Below is a small trained network, with its code and all its weights. Each question gives an input and a target symbol and asks what happens when units are switched off, that is, made to give their printed mean instead of their output.

import numpy as np


def w(rows, s, z=0):
    codes = np.array(rows[::2]) - 128.0
    scale = np.full(codes.shape[1], s)
    scale[-1] = z or s
    return codes * scale


def f(y):
    return y / 2 * (1 + np.tanh(0.7978845608 * (y + 0.044715 * y**3)))


def softmax(a):
    e = np.exp(a - a.max(-1, keepdims=True))
    return e / e.sum(-1, keepdims=True)


def log_softmax(a):
    a = a - a.max(-1, keepdims=True)
    return a - np.log(np.exp(a).sum(-1, keepdims=True))


def net(x, mask):
    ids = ['ΛΣΦβεμτ'.index(c) for c in x.split()]
    T = len(ids)
    res = E[ids] + P[:T]
    u = 0
    for l in range(2):
        r = res
        for j in range(2):
            rows = slice(4 * j, 4 * j + 4)
            q, k, v = (r @ M[l][rows].T for M in (Q, K, V))
            z = softmax(np.where(np.tri(T) > 0, q @ k.T / 4**0.5, -1e9)) @ v
            o = O[l][rows]
            res = res + np.where(mask[u + j], z, o[:, -1]) @ o[:, :-1]
        u += 2
        y = f(res @ A[l][:, :-1].T + A[l][:, -1])
        res = res + np.where(mask[u : u + 8], y, B[l][:, -1]) @ B[l][:, :-1]
        u += 8
    return log_softmax(res[-1] @ U[:, :-1].T + U[:, -1])


Q, K, V, O, A, B = {}, {}, {}, {}, {}, {}
E = w([
[56,170,144,192,110,105,162],'Λ',
[144,187,122,148,102,30,138],'Σ',
[180,111,87,133,144,69,156],'Φ',
[137,98,77,136,148,190,190],'β',
[136,197,115,137,100,173,194],'ε',
[132,147,89,64,93,253,112],'μ',
[212,176,136,54,51,153,103],'τ',
],0.016)
P = w([
[105,110,80,164,133,89,76],'0',
[129,92,169,102,131,98,178],'1',
[81,86,113,129,51,87,173],'2',
[142,110,204,92,210,106,153],'3',
[92,125,40,38,202,46,86],'4',
[180,122,206,185,124,180,100],'5',
[181,123,77,212,87,165,21],'6',
[204,107,193,44,168,183,224],'7',
[135,171,50,75,44,223,211],'8',
[199,173,180,67,235,255,155],'9',
],0.014)
Q[0] = w([
[150,225,127,11,113,161,188],'0.h0',
[179,198,222,69,208,180,80],'0.h0',
[170,186,204,195,17,89,126],'0.h0',
[3,85,67,22,87,45,135],'0.h0',
[102,185,173,158,194,193,75],'0.h1',
[99,176,174,115,184,138,77],'0.h1',
[110,56,55,151,83,187,141],'0.h1',
[197,139,204,162,117,143,218],'0.h1',
],0.007)
K[0] = w([
[108,206,105,42,1,183,162],'0.h0',
[191,106,194,4,127,184,137],'0.h0',
[170,122,199,128,158,142,127],'0.h0',
[70,81,57,77,94,63,97],'0.h0',
[140,174,115,155,161,201,92],'0.h1',
[210,98,174,116,180,64,196],'0.h1',
[130,100,96,199,92,73,30],'0.h1',
[228,79,216,91,155,116,117],'0.h1',
],0.0069)
V[0] = w([
[146,136,91,42,149,157,124],'0.h0',
[186,97,2,152,117,103,164],'0.h0',
[159,87,152,151,111,95,125],'0.h0',
[52,168,137,113,35,144,78],'0.h0',
[142,97,103,168,60,106,193],'0.h1',
[43,43,115,139,42,109,63],'0.h1',
[113,50,184,131,63,139,69],'0.h1',
[100,5,178,140,106,114,69],'0.h1',
],0.0067)
O[0] = w([
[76,132,208,119,151,114,156,251],'0.h0',
[80,138,64,70,104,154,115,192],'0.h0',
[110,104,117,136,166,140,118,102],'0.h0',
[95,148,118,70,154,134,143,173],'0.h0',
[151,98,131,86,142,161,160,182],'0.h1',
[64,205,123,149,124,187,64,53],'0.h1',
[86,1,101,154,73,97,114,92],'0.h1',
[100,105,140,117,115,103,99,26],'0.h1',
],0.006,0.0035)
A[0] = w([
[161,129,146,204,66,152,119,131],'0.n0',
[38,162,55,152,194,70,254,5],'0.n1',
[18,118,124,187,222,198,224,140],'0.n2',
[105,108,110,226,119,83,122,9],'0.n3',
[157,192,42,142,41,120,111,98],'0.n4',
[141,153,101,33,119,234,110,219],'0.n5',
[174,165,21,10,201,98,59,28],'0.n6',
[216,85,162,96,111,219,135,4],'0.n7',
],0.0056,0.0028)
B[0] = w([
[144,71,144,192,165,134,177,142],'0.n0',
[32,195,138,31,165,162,215,158],'0.n1',
[154,141,53,95,204,95,136,162],'0.n2',
[146,178,253,146,121,79,92,122],'0.n3',
[198,181,186,127,41,197,168,181],'0.n4',
[153,60,193,154,170,122,162,254],'0.n5',
[164,234,156,121,200,159,108,174],'0.n6',
[142,111,195,189,134,31,117,189],'0.n7',
],0.0058,0.0073)
Q[1] = w([
[137,90,176,168,131,102,190],'1.h0',
[187,96,153,200,175,90,133],'1.h0',
[115,122,116,209,85,147,79],'1.h0',
[154,74,101,97,19,128,246],'1.h0',
[151,42,168,184,2,138,231],'1.h1',
[143,87,217,192,221,85,132],'1.h1',
[33,106,127,115,73,110,55],'1.h1',
[169,167,94,245,91,189,25],'1.h1',
],0.0099)
K[1] = w([
[203,134,172,164,162,114,145],'1.h0',
[120,138,185,92,176,138,176],'1.h0',
[103,176,91,74,178,98,50],'1.h0',
[166,145,114,172,135,189,87],'1.h0',
[245,158,164,225,204,167,6],'1.h1',
[192,73,209,96,185,118,194],'1.h1',
[38,128,128,204,149,23,85],'1.h1',
[59,185,89,44,188,81,101],'1.h1',
],0.011)
V[1] = w([
[180,157,123,51,99,216,146],'1.h0',
[91,158,144,169,80,168,199],'1.h0',
[115,196,166,125,89,80,90],'1.h0',
[163,119,134,118,54,172,149],'1.h0',
[206,125,62,129,127,150,140],'1.h1',
[123,75,69,172,165,123,200],'1.h1',
[71,175,88,172,164,134,173],'1.h1',
[147,215,128,148,75,10,145],'1.h1',
],0.013)
O[1] = w([
[110,124,162,192,178,22,166,249],'1.h0',
[128,66,196,201,79,217,183,135],'1.h0',
[174,30,182,65,165,174,159,133],'1.h0',
[127,72,129,166,134,99,105,180],'1.h0',
[182,192,79,123,186,84,112,182],'1.h1',
[196,190,37,134,59,145,147,76],'1.h1',
[172,153,145,134,124,181,215,71],'1.h1',
[210,2,83,112,241,168,140,143],'1.h1',
],0.01,0.014)
A[1] = w([
[120,102,120,122,23,252,131,92],'1.n0',
[137,67,55,179,70,40,230,193],'1.n1',
[148,64,127,84,149,74,162,170],'1.n2',
[155,208,89,86,22,143,178,79],'1.n3',
[82,218,123,137,37,98,148,223],'1.n4',
[198,254,99,29,119,220,130,236],'1.n5',
[43,198,167,38,203,88,213,254],'1.n6',
[189,135,151,132,93,66,179,164],'1.n7',
],0.0064,0.0062)
B[1] = w([
[78,98,109,151,42,54,181,143],'1.n0',
[124,214,201,181,143,180,114,197],'1.n1',
[125,93,128,121,104,171,94,241],'1.n2',
[37,2,61,160,222,97,96,168],'1.n3',
[103,105,134,49,186,132,218,221],'1.n4',
[111,144,56,137,95,108,142,184],'1.n5',
[195,101,125,101,30,125,50,253],'1.n6',
[105,160,67,165,169,195,99,193],'1.n7',
],0.0087,0.018)
U = w([
[189,84,133,127,71,43,254,3],'Λ',
[167,135,162,25,173,148,204,74],'Σ',
[178,185,81,44,62,175,94,227],'Φ',
[97,132,112,92,157,117,170,44],'β',
[161,170,173,158,148,143,187,84],'ε',
[140,183,220,3,135,76,240,157],'μ',
[106,73,146,158,96,89,100,174],'τ',
],0.0048,0.005)

Each question gives the input, a string of symbols that net reads in full, and the target symbol t.
The units are the heads (4 rows each of Q, K, V and O) and the neurons (one row each of A and B). Each row of codes is followed by its name. A weight is (code - 128) times the scale printed after its matrix; where a second scale follows, it is the last column's (O, A, B and U).
mask holds one flag per unit, layer by layer, with each layer's heads first. A switched-off unit (its flag False) gives its mean, the last column of its rows in O or B, instead of its output. The means were averaged over made-up inputs and are rounded, as every weight is.
A unit's drop is (log p(t) with every unit on - log p(t) with that unit switched off) / (log p(t) with every unit on - log p(t) with every unit switched off).
The circuit of an input: a set's keep is (log p(t) with only the set's units on - log p(t) with every unit switched off) / (log p(t) with every unit on - log p(t) with every unit switched off). Starting from the 12 units with the biggest drops (on a tie, the unit counted first), units are removed one at a time, each time the one whose removal leaves the highest keep (on an exact tie, the one counted first), for as long as the keep stays at least 0.8.
units of the circuit, in order: the units of the circuit, biggest drop first
k most important neurons: the k neurons with the biggest drops, biggest first
k most important neurons of layer l: the k neurons of layer l with the biggest drops, biggest first
which heads matter: for each layer, one digit per head in row order, 1 if its drop is at least 0.15 and else 0, layers parted by /
input μ τ β, target μ: which heads matter	00 / 01
input τ Φ τ τ Σ Φ μ Φ, target μ: which heads matter	00 / 01
input μ Λ ε τ ε μ τ Φ, target τ: units of the circuit, in order	(0.n4, 1.h1, 1.n4)
input τ β μ Λ, target μ: 3 most important neurons	(0.n5, 1.n4, 0.n1)
input Φ Σ Λ Λ Σ, target Λ: which heads matter	00 / 11
input Λ Σ τ, target Λ: units of the circuit, in order	(1.h0, 1.n0, 1.h1)
input Λ Σ τ τ τ Σ Λ Λ ε, target Λ: which heads matter	00 / 10
input Σ τ ε β μ Φ Λ Σ τ Λ, target τ: which heads matter	00 / 11
input τ τ τ β Φ τ Λ, target Φ: units of the circuit, in order	(1.h0)
input Φ μ τ, target Φ: units of the circuit, in order	(1.h0, 0.h0)
input Λ β Λ Φ Φ Σ Λ Σ, target Σ: units of the circuit, in order	(1.h1, 1.h0, 0.h1)
input τ μ μ Σ, target μ: units of the circuit, in order	(1.h1, 1.n4)
input β μ μ Σ Φ τ Σ τ μ, target Σ: 2 most important neurons of layer 0	(0.n4, 0.n5)
input τ τ Φ ε β Φ, target ε: most important neuron	(1.n6)
input τ Φ Φ μ μ τ ε, target μ: units of the circuit, in order	(1.h1, 1.n4, 1.h0)
input Λ τ Σ Φ, target τ: units of the circuit, in order	(1.h1, 1.n4)
input τ β Σ Φ, target β: which heads matter	00 / 11
input τ Φ β Λ ε Σ ε μ, target μ: units of the circuit, in order	(1.h1, 1.n4)
input Φ Λ β, target Φ: which heads matter	00 / 10
input Λ Σ μ, target Λ: 2 most important neurons	(1.n0, 0.n5)
input Φ μ τ τ Φ τ Σ ε, target τ: most important neuron	(1.n4)
input τ ε Σ ε β β Λ Σ τ, target Λ: which heads matter	10 / 10
